Each row has a name. Each question is about the rows just above it.

[156 140 126 149 125 165  59 141 118 137  92 139 173  84 127 163 102] -> kar
[142 134 155 130 128 170  86 137 137 134 142 141 179  99 157 171 163] -> zibo
[142 132 174 125 124 183  95 136 137 135 168 174 195  93 174 184 172] -> gofak
[138 131 167 125 123 173 101 135 134 133 164 168 185  98 171 176 167] -> Refe
[127 128 126 128 128 128 122 129 129 127 124 128 129 126 129 128 131] -> Lako
[134 123 175 119 118 177  97 136 137 125 165 176 193  89 178 177 174] -> Mas
[158 143 125 150 124 167  56 141 116 138  92 140 176  81 129 167 141] -> lif
Where do [158 143 125 150 124 167  56 141 116 138  92 140 176  81 129 167 141] appear?
lif
What comes right after [101] in the named rows?
[135]

[121 145 120 128 116 125 144 135 127] : Pur
[110 133 132 121 122 130 123 119 139] : vipu
[ 77 179 134 132 133 107 155 118 103] : mev
[ 91 114 104 151 179  98 127 179 144] : kimu
[131 127 127 124 125 128 128 126 158] : rema
[131 118 102 136 139 122 140 132 138] : beke
[101 159 103 102 136 143 165 118 109] : Des
[131 127 127 124 125 128 128 126 125] : luzi
[ 82 187 115  93 114 159 171  89 113] : Bufe
[145 139 134 109  89 135 129  89  97] : Bipu
[137 109 131 124 127 120 118 124 127] : gelap
[137 109 131 124 127 120 118 127 127] : fanil
What comes right after [143] in the named rows?
[165]
What comes right after [155] in the named rows?
[118]
Whose row is [131 118 102 136 139 122 140 132 138]?
beke
Whose row is [ 91 114 104 151 179  98 127 179 144]?
kimu

[ 68 185 161  67  90  96  88]  valu
[ 77 199 200 169  73  91  90]  lan
[161  90  76 145 191 201  98]  zomi
Right after [77] comes
[199]
Right after [68] comes
[185]
Right after [200] comes
[169]
What comes right after [67] in the named rows?
[90]
The entry that follows [185]:
[161]
Which row holds [161  90  76 145 191 201  98]?
zomi

[127  78  82 128 114 154 110] : gopi
[ 77 121 176  91 188 167 188] : Berar
[112 104 103  95 150 121 118] : pev
[141 106  98 103 120 187 119] : Nifu
[117 100  93 109 155 127 133] : Vilab
[148 133 103 139 104 118 121] : Vod
Right after [109] comes
[155]
The entry that follows [106]:
[98]
The entry that follows [176]:
[91]
Right after [112] comes
[104]

[149 136 112 149 127 102  72 177] -> zupo
[122 149 166 149 168 160 153 111] -> tonol
[113 143 184 145 171 103 139 151] -> Buru
[ 96  98 152 126 132 141 122 188] -> Buz
[148 113 142 176 136 159 150 125] -> gabu
Right after [103] comes
[139]
What comes right after [98] in the named rows?
[152]
The entry that follows [126]:
[132]
The entry that follows [159]:
[150]

[169 128 127 140 111 140] : digo
[135 107 127 127 191 115] : nimu
[160 101 123 152 168 139] : demor
Right after [152] comes
[168]
What comes right after [123] in the named rows?
[152]

[ 89 134 116 169 172] -> Miv
[120 121 109 173 186] -> lufa
[120  67 119 184 186] -> dinu
What comes right after [89] in the named rows?
[134]
What comes right after [173] in the named rows?
[186]
The entry that follows [121]:
[109]
The entry that follows [184]:
[186]

